Small tables with named rows and columns. After each table, cells are looked up by row and column.

Table fep
columns: dozi, museka, lofevel, fedot, noli, datod, div, fumi
memufas: [-11.627, 10.156, -15.476, -26.223, -6.077, -16.435, -0.837, 33.422]
pav: [44.132, 10.327, 25.325, -23.366, -16.210, 18.136, 31.098, 44.310]
fiz: [-60.788, -35.127, 20.437, 48.623, -30.600, -8.413, -31.476, 28.102]
subule: [44.477, -24.791, 9.927, 33.928, 16.704, 21.927, -8.206, 36.356]
pel: [82.028, 80.896, 53.633, -53.346, 7.410, 78.457, 97.002, -1.548]
zum: [-8.303, 82.570, 23.608, 14.929, -10.510, 61.377, 15.858, 21.094]
rilav: [26.062, 2.573, 39.183, 28.576, 2.426, 31.840, 31.527, 20.513]
veruz: [36.656, 37.349, 16.464, 27.418, -0.613, 30.546, -7.736, -29.984]
fas: [19.406, 39.275, 44.044, 3.263, -30.470, 50.822, 40.117, 25.118]

dozi of fiz: -60.788
fumi of fas: 25.118
datod of fas: 50.822
div of memufas: -0.837
div of rilav: 31.527
fedot of zum: 14.929
dozi of subule: 44.477
Row with the largest lofevel: pel

zovam:
|  | zesapel | vovavep | mesuv | sim | bikemal | dum | lok | rap | fezolak |
|---|---|---|---|---|---|---|---|---|---|
| pudod | -23.722 | 10.753 | -16.206 | -30.350 | 56.201 | -51.763 | -12.945 | -37.588 | 82.734 |
| dap | -23.722 | -21.819 | -16.206 | -22.766 | -19.930 | -18.535 | -12.945 | -17.720 | -14.634 |
| zoduki | -23.722 | -37.451 | -16.206 | -17.154 | -51.110 | -18.535 | -21.952 | -17.720 | -33.546 |
| lukeliz | -23.722 | -21.819 | -16.206 | -22.766 | -16.486 | -18.535 | -12.945 | -17.720 | -14.634 |
| vomutu | -23.722 | -21.819 | 4.015 | -22.766 | -16.486 | -18.535 | 36.943 | -17.720 | -14.634 |
| vaku | -23.722 | -19.297 | -16.206 | -22.766 | -16.486 | -18.535 | -14.154 | -21.077 | -39.837 |
| zuvomuk | -47.115 | -31.995 | -16.206 | -37.229 | -16.486 | -18.535 | -12.945 | -17.720 | 9.601 |
| sibipo | -23.722 | -21.819 | -16.206 | -23.338 | -16.486 | -18.535 | -12.945 | -17.720 | -14.634 |
| matu | -19.232 | -21.819 | -21.392 | -22.766 | -35.893 | -18.535 | -12.945 | -17.720 | -57.149 |
| ritoli | -23.722 | -21.819 | -16.206 | -22.766 | -16.486 | -18.535 | -12.945 | -17.720 | -14.634 |
| sati | -27.356 | -52.340 | -16.206 | -22.766 | -30.747 | -18.535 | -12.945 | -17.720 | -14.634 |
| fifige | -23.722 | -21.819 | -16.206 | -22.766 | -16.486 | -21.215 | -12.945 | -17.720 | -14.634 |
| dufo | -23.722 | -21.819 | -16.206 | -22.766 | -16.486 | -18.535 | 3.955 | -17.720 | -22.595 |
| ruvo | -41.949 | -21.819 | -16.206 | -52.563 | 10.032 | -37.726 | -12.945 | -17.720 | 56.704 |

zoduki, fezolak -> -33.546
ritoli, dum -> -18.535
zuvomuk, vovavep -> -31.995
sati, dum -> -18.535
ritoli, mesuv -> -16.206
vaku, vovavep -> -19.297
dufo, zesapel -> -23.722
vaku, fezolak -> -39.837
Row with the largest mesuv: vomutu

ket
|  | pozem | rezi | fiv | dov | kepod | garal |
|---|---|---|---|---|---|---|
| mitivo | 3.6 | 3.4 | 3.0 | 4.1 | 4.8 | 7.2 |
| gano | 3.7 | 3.4 | 3.6 | 6.8 | 5.1 | 2.5 |
| botomiz | 7.8 | 3.2 | 2.9 | 4.4 | 3.1 | 7.1 |
| pev | 4.8 | 2.7 | 3.3 | 3.0 | 7.7 | 3.2 |
| rin | 3.3 | 7.0 | 6.3 | 7.1 | 6.0 | 5.2 |
| geti | 3.6 | 2.8 | 7.9 | 5.6 | 2.5 | 2.6 |
| zes | 6.4 | 6.6 | 3.2 | 6.4 | 2.9 | 2.7 |
| suga | 5.4 | 5.7 | 4.8 | 4.3 | 3.8 | 6.1 |
| saf | 4.4 | 4.4 | 6.5 | 7.2 | 4.8 | 6.2 |

garal of gano is 2.5
dov of suga is 4.3
pozem of zes is 6.4
kepod of rin is 6.0
rezi of rin is 7.0
fiv of rin is 6.3
fiv of zes is 3.2
garal of pev is 3.2
pozem of rin is 3.3
dov of pev is 3.0
Row with the largest dov: saf

sadus =
fields: tobeno, tukepum, fuzevi, paku, tagaza, kef
ved: [8974, 8154, 6499, 4698, 5146, 3748]
beleta: [1944, 5554, 6746, 7253, 6880, 4964]
delido: [6061, 7873, 7327, 5835, 5923, 6061]
gufef: [2149, 6069, 6956, 7038, 6712, 4157]
fodipo: [9746, 7773, 6106, 4608, 5087, 4823]
kibo: [5227, 8028, 7287, 5687, 5809, 2220]
kopu: [2892, 6846, 6061, 6639, 6456, 3137]
lurubot: [6061, 7532, 5932, 4620, 5098, 5293]
nev: [4533, 7767, 7325, 5924, 5994, 2308]

gufef, tukepum: 6069
fodipo, tobeno: 9746
fodipo, kef: 4823
kibo, tobeno: 5227
nev, tukepum: 7767
beleta, kef: 4964
fodipo, tagaza: 5087
ved, tagaza: 5146
nev, kef: 2308
nev, fuzevi: 7325
ved, paku: 4698
gufef, kef: 4157
beleta, fuzevi: 6746
kibo, paku: 5687
kibo, tukepum: 8028
gufef, tagaza: 6712
beleta, paku: 7253
kopu, tobeno: 2892
delido, tagaza: 5923
Row with the largest kef: delido

Table nesat
,pizofit,gefumet,mun,toziva,nuviv,seben
tikos,6.119,5.007,6.991,7.303,3.810,6.055
kero,4.313,5.855,6.296,7.257,7.236,6.459
kezoru,3.286,6.547,8.740,5.246,6.369,5.274
vib,5.992,7.920,6.295,5.324,9.185,4.393
vozaf,5.305,4.555,5.355,5.383,4.552,3.506
pitev,5.142,4.749,1.720,4.158,4.896,5.458
sav,6.751,7.018,6.526,3.689,5.513,5.844

What is the mun of vib in nesat?
6.295
What is the mun of pitev in nesat?
1.720
What is the seben of pitev in nesat?
5.458
What is the nuviv of vozaf in nesat?
4.552
What is the gefumet of sav in nesat?
7.018
What is the seben of vib in nesat?
4.393
What is the gefumet of vozaf in nesat?
4.555
What is the nuviv of sav in nesat?
5.513
What is the toziva of vib in nesat?
5.324
What is the mun of sav in nesat?
6.526
What is the toziva of sav in nesat?
3.689
Row with the largest toziva: tikos

vivem:
columns: nes, vasi, bem, mimolom, vifed, kuv, ler, bisi, zunela, pap
tedu: [0.39, 0.25, 0.55, 0.13, 0.44, 0.33, 0.43, 0.44, 0.54, 0.62]
vadi: [0.28, 0.48, 0.37, 0.59, 0.29, 0.44, 0.46, 0.50, 0.26, 0.35]
koz: [0.47, 0.39, 0.62, 0.44, 0.46, 0.40, 0.41, 0.43, 0.41, 0.58]
nim: [0.39, 0.35, 0.64, 0.40, 0.37, 0.41, 0.43, 0.45, 0.40, 0.57]
dab: [0.37, 0.37, 0.61, 0.45, 0.20, 0.54, 0.45, 0.41, 0.42, 0.37]
rif: [0.46, 0.44, 0.40, 0.43, 0.46, 0.43, 0.42, 0.41, 0.45, 0.41]
febe: [0.70, 0.56, 0.32, 0.53, 0.60, 0.55, 0.37, 0.27, 0.56, 0.24]
gen: [0.54, 0.54, 0.31, 0.56, 0.49, 0.50, 0.41, 0.36, 0.44, 0.27]
div: [0.60, 0.38, 0.46, 0.27, 0.62, 0.40, 0.38, 0.34, 0.60, 0.52]
rab: [0.53, 0.43, 0.76, 0.59, 0.37, 0.52, 0.41, 0.39, 0.39, 0.50]
sifuf: [0.28, 0.44, 0.39, 0.53, 0.25, 0.46, 0.46, 0.48, 0.30, 0.33]
ganef: [0.41, 0.55, 0.14, 0.55, 0.38, 0.51, 0.43, 0.40, 0.39, 0.15]

vifed of ganef is 0.38
pap of gen is 0.27
pap of rif is 0.41
vasi of sifuf is 0.44
mimolom of vadi is 0.59
kuv of rab is 0.52
vifed of gen is 0.49

